Here is a tiny trained network, its code and every weight. The questions are about switching its units off for an input and a target symbol, where a switched-off unit gives its printed mean instead of its output.

import numpy as np


def w(rows, s, z=0):
    codes = np.array(rows[::2]) - 128.0
    scale = np.full(codes.shape[1], s)
    scale[-1] = z or s
    return codes * scale


def norm(h):
    return h / np.sqrt((h * h).mean(-1, keepdims=True) + 1e-5)


def f(y):
    return np.maximum(y, 0)


def softmax(a):
    e = np.exp(a - a.max(-1, keepdims=True))
    return e / e.sum(-1, keepdims=True)


def log_softmax(a):
    a = a - a.max(-1, keepdims=True)
    return a - np.log(np.exp(a).sum(-1, keepdims=True))


def net(x, mask):
    ids = ['Δαβζηθξστψ'.index(c) for c in x.split()]
    T = len(ids)
    res = E[ids] + P[:T]
    u = 0
    for l in range(3):
        q, k, v = (norm(res) @ M[l].T for M in (Q, K, V))
        z = softmax(np.where(np.tri(T) > 0, q @ k.T / 2**0.5, -1e9)) @ v
        res = res + np.where(mask[u], z, O[l][:, -1]) @ O[l][:, :-1]
        u += 1
        y = f(norm(res) @ A[l][:, :-1].T + A[l][:, -1])
        res = res + np.where(mask[u : u + 4], y, B[l][:, -1]) @ B[l][:, :-1]
        u += 4
    return log_softmax(norm(res)[-1] @ U[:, :-1].T + U[:, -1])


Q, K, V, O, A, B = {}, {}, {}, {}, {}, {}
E = w([
[123,94,70,168,223,26,166,145,186,157,221],'Δ',
[148,216,131,185,129,104,211,183,111,135,214],'α',
[212,164,140,105,144,226,171,84,200,149,124],'β',
[156,126,253,166,147,137,141,191,103,104,78],'ζ',
[192,198,204,225,82,114,165,235,112,196,34],'η',
[62,185,194,90,68,83,50,201,169,121,129],'θ',
[47,108,108,163,194,107,174,89,121,90,123],'ξ',
[96,158,155,159,175,84,214,104,98,68,179],'σ',
[77,197,166,101,63,232,218,98,104,84,143],'τ',
[89,133,209,57,118,100,117,153,170,92,179],'ψ',
],0.014)
P = w([
[168,119,106,144,139,128,96,140,71,117,162],'0',
[76,146,111,152,149,131,205,158,130,189,119],'1',
[128,250,142,103,104,94,141,79,150,58,84],'2',
[81,99,112,190,105,114,159,148,145,145,137],'3',
[146,227,177,96,102,103,140,73,157,47,63],'4',
[74,108,111,163,120,120,160,159,138,143,139],'5',
[149,208,148,88,118,90,153,63,172,46,83],'6',
[70,111,121,143,128,135,165,146,134,156,134],'7',
[139,196,148,84,132,93,156,66,164,42,73],'8',
[71,112,117,132,133,134,164,143,133,156,140],'9',
[164,201,189,98,130,97,139,86,176,30,50],'10',
[88,80,113,157,107,131,134,134,132,125,159],'11',
],0.012)
Q[0] = w([
[42,33,103,183,128,163,156,178,55,242,121],'0.h1',
[1,155,24,142,95,223,64,144,58,229,222],'0.h1',
],0.0052)
K[0] = w([
[32,130,132,187,36,101,254,115,80,213,83],'0.h1',
[36,185,115,150,31,122,172,43,146,211,96],'0.h1',
],0.0066)
V[0] = w([
[162,99,72,81,102,105,145,176,137,66,102],'0.h1',
[180,2,94,71,112,132,75,161,64,118,167],'0.h1',
],0.0062)
O[0] = w([
[247,254,185,143,147,109,105,34,65,168,48,98],'0.h1',
[104,120,149,7,189,161,147,163,119,109,159,2],'0.h1',
],0.011,0.0064)
A[0] = w([
[126,52,228,141,120,153,143,142,97,193,104,100],'0.n1',
[58,40,94,142,53,131,110,144,253,101,181,10],'0.n2',
[100,150,133,123,126,132,38,150,135,164,134,72],'0.n3',
[93,187,67,126,136,69,124,63,130,86,112,211],'0.n4',
],0.0059,0.0012)
B[0] = w([
[176,55,22,51,94,93,131,183,162,39,151,165],'0.n1',
[125,165,175,39,217,161,166,162,162,187,123,251],'0.n2',
[122,67,126,78,160,128,143,121,130,185,183,147],'0.n3',
[195,136,254,165,65,172,66,213,110,117,31,254],'0.n4',
],0.0086,0.0052)
Q[1] = w([
[132,151,255,138,109,23,144,99,148,26,134],'1.h1',
[28,21,104,192,171,107,153,192,75,181,173],'1.h1',
],0.008)
K[1] = w([
[139,80,197,167,181,84,103,149,2,103,234],'1.h1',
[7,106,155,190,111,42,120,174,236,114,40],'1.h1',
],0.0064)
V[1] = w([
[70,143,131,112,85,108,157,117,103,83,150],'1.h1',
[80,128,129,136,137,4,133,132,108,117,122],'1.h1',
],0.011)
O[1] = w([
[109,31,252,57,153,200,138,101,101,140,115,215],'1.h1',
[178,99,94,76,140,176,137,43,66,186,72,253],'1.h1',
],0.013,0.0027)
A[1] = w([
[140,241,111,37,81,129,149,90,34,6,63,6],'1.n1',
[154,146,162,102,92,232,254,118,220,59,161,161],'1.n2',
[194,29,80,85,88,67,183,133,201,141,114,80],'1.n3',
[42,88,87,83,153,214,92,119,91,95,111,162],'1.n4',
],0.0071,0.0019)
B[1] = w([
[201,109,60,125,213,83,76,127,194,170,130,222],'1.n1',
[64,185,199,163,164,100,49,143,69,82,66,254],'1.n2',
[26,254,63,85,182,89,122,138,46,86,92,174],'1.n3',
[129,151,58,208,75,110,105,138,224,106,125,165],'1.n4',
],0.0088,0.0067)
Q[2] = w([
[254,155,134,130,144,79,90,98,123,50,57],'2.h1',
[87,127,113,184,116,118,164,129,58,121,126],'2.h1',
],0.0093)
K[2] = w([
[201,37,74,128,84,166,93,161,38,55,187],'2.h1',
[121,181,146,254,83,38,211,85,59,68,18],'2.h1',
],0.0072)
V[2] = w([
[99,37,61,169,141,217,27,103,254,94,90],'2.h1',
[103,154,149,68,22,95,40,28,126,232,197],'2.h1',
],0.0065)
O[2] = w([
[69,84,108,160,84,93,225,78,220,197,55,157],'2.h1',
[170,213,215,245,254,136,87,244,126,218,118,1],'2.h1',
],0.0093,0.0054)
A[2] = w([
[122,74,98,81,106,121,132,198,139,184,166,251],'2.n1',
[138,192,172,108,220,158,105,162,98,82,147,53],'2.n2',
[182,122,178,52,196,185,116,59,123,115,69,130],'2.n3',
[91,137,104,164,105,109,201,128,100,188,246,70],'2.n4',
],0.011,0.0022)
B[2] = w([
[136,250,145,169,160,57,45,132,48,226,128,150],'2.n1',
[96,23,99,108,56,188,98,145,254,159,114,220],'2.n2',
[104,139,73,145,148,140,240,161,35,190,226,254],'2.n3',
[182,9,121,125,178,253,69,136,110,30,194,162],'2.n4',
],0.0094,0.0084)
U = w([
[132,168,2,113,204,121,83,79,144,153,178,119],'Δ',
[188,68,119,152,55,214,58,114,110,103,167,121],'α',
[80,162,95,214,135,65,189,181,178,68,209,117],'β',
[89,150,115,6,158,94,135,151,97,32,85,125],'ζ',
[189,167,85,194,26,84,71,118,63,121,101,143],'η',
[117,139,154,185,164,87,58,150,103,194,81,200],'θ',
[116,63,83,157,92,126,143,45,191,141,87,147],'ξ',
[120,170,159,156,108,126,232,120,54,141,197,167],'σ',
[53,127,232,160,93,157,92,107,85,72,98,127],'τ',
[65,105,100,62,126,184,188,218,199,134,158,3],'ψ',
],0.0079,0.0041)

Each question gives the input, a string of symbols that net reads in full, and the target symbol t.
The units are the heads (2 rows each of Q, K, V and O) and the neurons (one row each of A and B). Each row of codes is followed by its name. A weight is (code - 128) times the scale printed after its matrix; where a second scale follows, it is the last column's (O, A, B and U).
mask holds one flag per unit, layer by layer, with each layer's heads first. A switched-off unit (its flag False) gives its mean, the last column of its rows in O or B, instead of its output. The means were averaged over made-up inputs and are rounded, as every weight is.
A unit's drop is (log p(t) with every unit on - log p(t) with that unit switched off) / (log p(t) with every unit on - log p(t) with every unit switched off).
The circuit of an input: a set's keep is (log p(t) with only the set's units on - log p(t) with every unit switched off) / (log p(t) with every unit on - log p(t) with every unit switched off). Starting from the 12 units with the biggest drops (on a tie, the unit counted first), units are removed one at a time, each time the one whose removal leaves the highest keep (on an exact tie, the one counted first), for as long as the keep stays at least 0.8.
units of the circuit, in order: the units of the circuit, biggest drop first
most important unit: the unit with the biggest drop
k most important neurons: the k neurons with the biggest drops, biggest first
drop when u is switched off: that unit's drop, to one decimal
input α τ α Δ θ α ψ η τ ξ ζ, target α: most important unit : 2.h1
input Δ σ ξ, target Δ: 2 most important neurons : [1.n1, 2.n3]
input ξ ξ ψ θ α ζ σ β ψ Δ ζ, target ξ: 2 most important neurons : [1.n4, 1.n3]
input α η η θ ξ ζ ψ Δ ψ ζ τ, target α: 3 most important neurons : [1.n3, 2.n2, 1.n1]
input ψ σ α, target ψ: units of the circuit, in order : [0.h1, 2.n2]
input τ σ ψ α ψ, target τ: units of the circuit, in order : [1.h1, 0.h1, 0.n4]
input ζ η σ η, target η: 2 most important neurons : [2.n3, 2.n2]
input ξ Δ θ Δ ξ ζ, target ζ: units of the circuit, in order : [1.n3, 0.n1]
input σ ξ ξ ψ ψ ζ Δ η ξ ξ ψ, target σ: units of the circuit, in order : [2.n3, 0.h1]
input ψ θ σ ξ σ ξ β, target ψ: 2 most important neurons : [2.n2, 2.n3]
input Δ η σ α ξ η ξ σ θ ξ η, target Δ: units of the circuit, in order : [1.h1, 0.h1, 1.n1, 0.n4]
input ξ σ θ ξ σ ψ θ σ θ, target ξ: units of the circuit, in order : [0.h1, 2.h1, 1.n4]
input ψ θ η β ξ, target ψ: units of the circuit, in order : [0.h1, 2.n2, 2.h1]
input τ θ α ξ η ξ σ ζ ψ ξ α, target τ: most important unit : 1.h1
input ψ θ η, target ψ: units of the circuit, in order : [0.h1, 2.n2]
input α η Δ τ σ ψ θ Δ θ β σ, target α: units of the circuit, in order : [2.h1, 2.n2]
input ψ ζ τ ξ Δ, target ψ: units of the circuit, in order : [2.n2, 0.h1]
input ψ β η ξ β η β σ α ψ ξ σ, target σ: units of the circuit, in order : [1.h1, 2.n3]
input σ ψ ξ Δ ψ Δ ψ Δ η, target σ: units of the circuit, in order : [2.n3, 1.h1]
input ζ σ β η σ α ζ, target ζ: most important unit : 2.h1
input α θ α ξ θ β ξ ζ ξ, target α: units of the circuit, in order : [2.h1, 2.n2, 0.n4]
input Δ σ ψ θ Δ β θ ξ ζ, target Δ: units of the circuit, in order : [1.h1, 1.n1]
input Δ β β τ, target τ: 3 most important neurons : [1.n2, 2.n3, 0.n4]
input σ θ η σ ψ σ β Δ, target Δ: 2 most important neurons : [1.n3, 1.n2]
input ψ ξ β ξ τ, target ψ: drop when 2.n3 is switched off : 0.4
input ξ ψ β θ α σ θ ξ σ η ψ, target ξ: drop when 2.n4 is switched off : 0.0
input θ ξ ξ ψ τ β β θ σ β, target β: drop when 1.h1 is switched off : 0.6
input ψ ψ ξ θ, target θ: drop when 2.n3 is switched off : 0.1
